Here is a tiny trained network, its code and every weight. The questions are about switching its units off for an input and a class, where a switched-off unit gives its printed mean instead of its output.

import numpy as np


def w(rows, s, z=0):
    codes = np.array(rows[::2]) - 128.0
    scale = np.full(codes.shape[1], s)
    scale[-1] = z or s
    return codes * scale


def norm(h):
    return h / np.sqrt((h * h).mean(-1, keepdims=True) + 1e-5)


def f(y):
    return np.maximum(y, 0)


def log_softmax(a):
    a = a - a.max(-1, keepdims=True)
    return a - np.log(np.exp(a).sum(-1, keepdims=True))


def net(x, mask):
    res = np.array(x, float).reshape(1, 7) / 4 @ E
    u = 0
    for l in range(3):
        y = f(norm(res) @ A[l][:, :-1].T + A[l][:, -1])
        res = res + np.where(mask[u : u + 10], y, B[l][:, -1]) @ B[l][:, :-1]
        u += 10
    return log_softmax(norm(res)[-1] @ U[:, :-1].T + U[:, -1])


A, B = {}, {}
E = w([
[237,103,72,148,16],'x0',
[94,54,203,153,72],'x1',
[124,128,123,127,125],'x2',
[227,131,204,131,200],'x3',
[127,128,128,122,127],'x4',
[145,9,77,38,187],'x5',
[132,128,134,132,132],'x6',
],0.0013)
A[0] = w([
[170,126,179,166,183,49],'0.n1',
[128,132,126,133,127,107],'0.n2',
[151,115,127,134,136,113],'0.n3',
[154,253,61,18,150,122],'0.n4',
[120,142,131,152,167,114],'0.n5',
[127,119,126,148,147,94],'0.n6',
[131,67,86,48,162,235],'0.n7',
[86,79,199,66,79,128],'0.n8',
[208,119,101,139,63,250],'0.n9',
[121,127,124,137,128,100],'0.n10',
],0.0025,0.0021)
B[0] = w([
[200,143,203,92,162,146],'0.n1',
[126,134,127,127,125,128],'0.n2',
[123,138,132,113,130,135],'0.n3',
[116,46,135,251,150,196],'0.n4',
[129,127,150,110,114,144],'0.n5',
[128,136,141,127,121,128],'0.n6',
[103,214,194,167,98,249],'0.n7',
[135,114,80,218,150,174],'0.n8',
[57,157,192,112,191,250],'0.n9',
[127,133,125,120,124,128],'0.n10',
],0.0028,0.0023)
A[1] = w([
[161,130,209,175,156,134],'1.n1',
[220,113,117,167,52,247],'1.n2',
[174,180,18,114,181,64],'1.n3',
[68,138,94,166,114,146],'1.n4',
[252,100,62,119,14,99],'1.n5',
[129,130,127,129,130,108],'1.n6',
[113,35,127,82,174,242],'1.n7',
[153,19,68,11,167,144],'1.n8',
[130,128,127,128,129,120],'1.n9',
[53,120,111,161,86,160],'1.n10',
],0.0035,0.0013)
B[1] = w([
[180,110,47,67,121,250],'1.n1',
[49,131,158,87,230,198],'1.n2',
[134,40,128,250,136,155],'1.n3',
[192,111,121,88,139,204],'1.n4',
[13,144,173,83,224,160],'1.n5',
[129,125,128,126,126,128],'1.n6',
[154,213,143,183,78,209],'1.n7',
[122,252,175,199,58,169],'1.n8',
[127,127,127,128,128,128],'1.n9',
[211,118,112,86,151,220],'1.n10',
],0.0037,0.0025)
A[2] = w([
[180,159,162,109,154,253],'2.n1',
[97,151,128,113,167,94],'2.n2',
[87,130,69,91,99,87],'2.n3',
[117,21,224,137,73,145],'2.n4',
[131,160,103,132,137,114],'2.n5',
[145,197,144,168,91,33],'2.n6',
[155,156,117,113,170,202],'2.n7',
[129,140,109,192,172,104],'2.n8',
[37,126,2,110,70,185],'2.n9',
[89,136,153,101,174,75],'2.n10',
],0.0035,0.0019)
B[2] = w([
[91,104,64,109,64,253],'2.n1',
[100,86,125,99,120,152],'2.n2',
[182,116,146,103,139,139],'2.n3',
[136,133,7,228,207,172],'2.n4',
[133,94,166,144,103,148],'2.n5',
[113,140,120,153,22,152],'2.n6',
[95,85,128,105,69,212],'2.n7',
[109,38,139,147,76,163],'2.n8',
[252,117,214,96,184,169],'2.n9',
[75,93,103,98,134,153],'2.n10',
],0.003,0.0035)
U = w([
[2,129,167,73,209,134],'0',
[122,227,159,186,33,140],'1',
[134,95,99,118,110,249],'2',
[154,82,86,244,185,80],'3',
[243,122,173,55,162,36],'4',
[115,98,85,99,86,107],'5',
],0.007,0.002)

Each question gives the input, the list of numbers given to net, and the class t.
The units are the neurons (one row each of A and B). Each row of codes is followed by its name. A weight is (code - 128) times the scale printed after its matrix; where a second scale follows, it is the last column's (A, B and U).
mask holds one flag per neuron, layer by layer. A switched-off neuron (its flag False) gives its mean, the last column of its row in B, instead of its output. The means were averaged over made-up inputs and are rounded, as every weight is.
A unit's drop is (log p(t) with every unit on - log p(t) with that unit switched off) / (log p(t) with every unit on - log p(t) with every unit switched off).
The circuit of an input: a set's keep is (log p(t) with only the set's units on - log p(t) with every unit switched off) / (log p(t) with every unit on - log p(t) with every unit switched off). Starting from the 12 units with the biggest drops (on a tie, the unit counted first), units are removed one at a time, each time the one whose removal leaves the highest keep (on an exact tie, the one counted first), for as long as the keep stays at least 0.8.
units of the circuit, in order: the units of the circuit, biggest drop first
unit that matters most: the unit with the biggest drop
top k neurons: the k neurons with the biggest drops, biggest first
top k neurons in layer l: the k neurons of layer l with the biggest drops, biggest first
input [5,7,0,-4,1,6,-7], class 3: top 4 neurons	(2.n4; 0.n7; 0.n9; 0.n8)
input [-6,5,-3,-5,-4,8,7], class 1: top 3 neurons	(1.n7; 1.n8; 0.n9)
input [3,-8,3,2,0,0,-2], class 3: units of the circuit, in order	(1.n3)
input [0,2,-2,-8,8,6,-5], class 4: units of the circuit, in order	(2.n9; 2.n1)
input [7,5,6,-2,6,7,6], class 0: units of the circuit, in order	(1.n5; 1.n2)
input [8,-7,-1,-6,4,5,2], class 0: top 2 neurons	(1.n5; 1.n2)
input [-6,1,4,4,2,8,-3], class 1: top 3 neurons	(1.n8; 1.n7; 0.n9)
input [-6,-8,-5,-1,1,2,7], class 3: units of the circuit, in order	(0.n9; 1.n3)
input [6,3,-4,-6,0,8,3], class 1: units of the circuit, in order	(1.n8; 1.n7)
input [3,3,-4,-6,-5,-5,0], class 4: units of the circuit, in order	(0.n7; 1.n7; 2.n9; 1.n10)
input [-2,2,1,6,-7,8,-6], class 1: units of the circuit, in order	(1.n8; 1.n7)
input [1,6,7,3,-2,7,3], class 1: units of the circuit, in order	(1.n7; 1.n8)
input [4,3,3,3,4,-4,-3], class 0: units of the circuit, in order	(1.n2; 0.n7)
input [6,-7,-2,-6,0,-1,-7], class 3: units of the circuit, in order	(1.n3; 0.n4)
input [-3,5,4,-6,5,5,3], class 4: top 3 neurons	(2.n9; 0.n7; 0.n4)
input [7,-7,-7,4,-1,2,4], class 0: top 2 neurons	(1.n2; 1.n5)
input [-1,0,-3,-6,1,-1,-1], class 4: units of the circuit, in order	(2.n9)
input [1,-7,7,-8,3,-7,-4], class 4: top 3 neurons in layer 1	(1.n7; 1.n8; 1.n4)
input [-5,-3,-1,6,2,0,7], class 5: top 3 neurons	(1.n1; 2.n1; 0.n9)
input [5,8,-7,-3,0,-2,-4], class 3: unit that matters most	2.n4
input [-7,-4,8,-4,7,8,-7], class 1: top 2 neurons	(1.n8; 1.n7)
